[[  3  -5   3 -13   4  -1  18   7   2 -13  -4  -4   7  -4  -4  -8]
 [  0  17  34 -50 -72  -8 -21 -19  28  19 -29   6 -27  38 -10 -32]
 [ 16  15 -27  31  15   1 -44 -11 -10  26   5  44 -28 -20  41  16]
 [ 13  19  -5  -1 -20  23  -9   8  -3  -2  -7 -10  22  -3 -15  -4]
 [  0   0   7 -12   5 -10  18   3  -1 -21  -7  -8   9 -11  -5  -8]]
|
[[  0  13  16   0   3]
 [  0  19  15  17  -5]
 [  7  -5 -27  34   3]
 [-12  -1  31 -50 -13]
 [  5 -20  15 -72   4]
 [-10  23   1  -8  -1]
 [ 18  -9 -44 -21  18]
 [  3   8 -11 -19   7]
 [ -1  -3 -10  28   2]
 [-21  -2  26  19 -13]
 [ -7  -7   5 -29  -4]
 [ -8 -10  44   6  -4]
 [  9  22 -28 -27   7]
 [-11  -3 -20  38  -4]
 [ -5 -15  41 -10  -4]
 [ -8  -4  16 -32  -8]]

[[ 23  -9  18]
 [-60  26 -28]
 [ 41  36  25]
 [-21  46 -10]]
|
[[-21  41 -60  23]
 [ 46  36  26  -9]
 [-10  25 -28  18]]

[[  0   3   4  -1   4  -3  -4]
 [ 20  67  57  29  59 -66 -61]
 [ 61  26  -8  62  -4 -48 -48]
 [ -1  -8  -9  -8 -10   1  -9]
 [  1   0  -2  -4  -2  -4 -11]
 [ -3 -17 -19 -11 -20  12   6]
 [ 24  21   9  26  11 -28 -27]
 [ -2 -14 -16 -11 -17   6  -5]
 [ 22   2 -13  19 -12 -13 -15]
 [ 44   6 -23  38 -21 -27 -31]]
|
[[ 44  22  -2  24  -3   1  -1  61  20   0]
 [  6   2 -14  21 -17   0  -8  26  67   3]
 [-23 -13 -16   9 -19  -2  -9  -8  57   4]
 [ 38  19 -11  26 -11  -4  -8  62  29  -1]
 [-21 -12 -17  11 -20  -2 -10  -4  59   4]
 [-27 -13   6 -28  12  -4   1 -48 -66  -3]
 [-31 -15  -5 -27   6 -11  -9 -48 -61  -4]]

[[ 10   6  10  13  33]
 [  3  60   6 -51 -45]
 [ 57  21  59 -68 -64]
 [ 30  23  32 -36 -36]
 [ -2  66  -3 -45 -53]
 [-21  -7 -21  10  16]
 [ 59   1  60 -52 -18]
 [-36 -12 -33  25  17]
 [  1  45  11 -44 -42]
 [ 45  28  42 -54 -45]
 [  1   3  -3  14  31]]
|
[[  1  45   1 -36  59 -21  -2  30  57   3  10]
 [  3  28  45 -12   1  -7  66  23  21  60   6]
 [ -3  42  11 -33  60 -21  -3  32  59   6  10]
 [ 14 -54 -44  25 -52  10 -45 -36 -68 -51  13]
 [ 31 -45 -42  17 -18  16 -53 -36 -64 -45  33]]

[[-28  15  18]
 [ -5  20  -9]
 [-34 -16  31]
 [-78  29  24]
 [ 19  68 -26]
 [ 46  14   3]]
|
[[ 46  19 -78 -34  -5 -28]
 [ 14  68  29 -16  20  15]
 [  3 -26  24  31  -9  18]]

[[-58 -12 -39 -63 -12  30   3  17 -29  17   3 -61]
 [-57 -14 -50 -65  -3  18 -27  41 -12  26   7 -51]]
|
[[-57 -58]
 [-14 -12]
 [-50 -39]
 [-65 -63]
 [ -3 -12]
 [ 18  30]
 [-27   3]
 [ 41  17]
 [-12 -29]
 [ 26  17]
 [  7   3]
 [-51 -61]]

[[  0   4   2   2   1   2  -1  17]
 [ 15 -12  -7  14 -18   4   3 -16]
 [-12   9   8   8  -7  -7 -28 -14]
 [ 26 -12   6  19   3  -3  24 -20]
 [ 11  24  15  22  20 -75  22   5]
 [  0   1   5 -16  -4   5  -5  -7]
 [  4   9   6   9   8 -29   9   2]
 [ -7  -1  -6   6 -10   5   2   0]
 [-27   1   4  -7   5   1 -59  27]
 [  0   1   0   0   0   0  -1   0]]
|
[[  0 -27  -7   4   0  11  26 -12  15   0]
 [  1   1  -1   9   1  24 -12   9 -12   4]
 [  0   4  -6   6   5  15   6   8  -7   2]
 [  0  -7   6   9 -16  22  19   8  14   2]
 [  0   5 -10   8  -4  20   3  -7 -18   1]
 [  0   1   5 -29   5 -75  -3  -7   4   2]
 [ -1 -59   2   9  -5  22  24 -28   3  -1]
 [  0  27   0   2  -7   5 -20 -14 -16  17]]
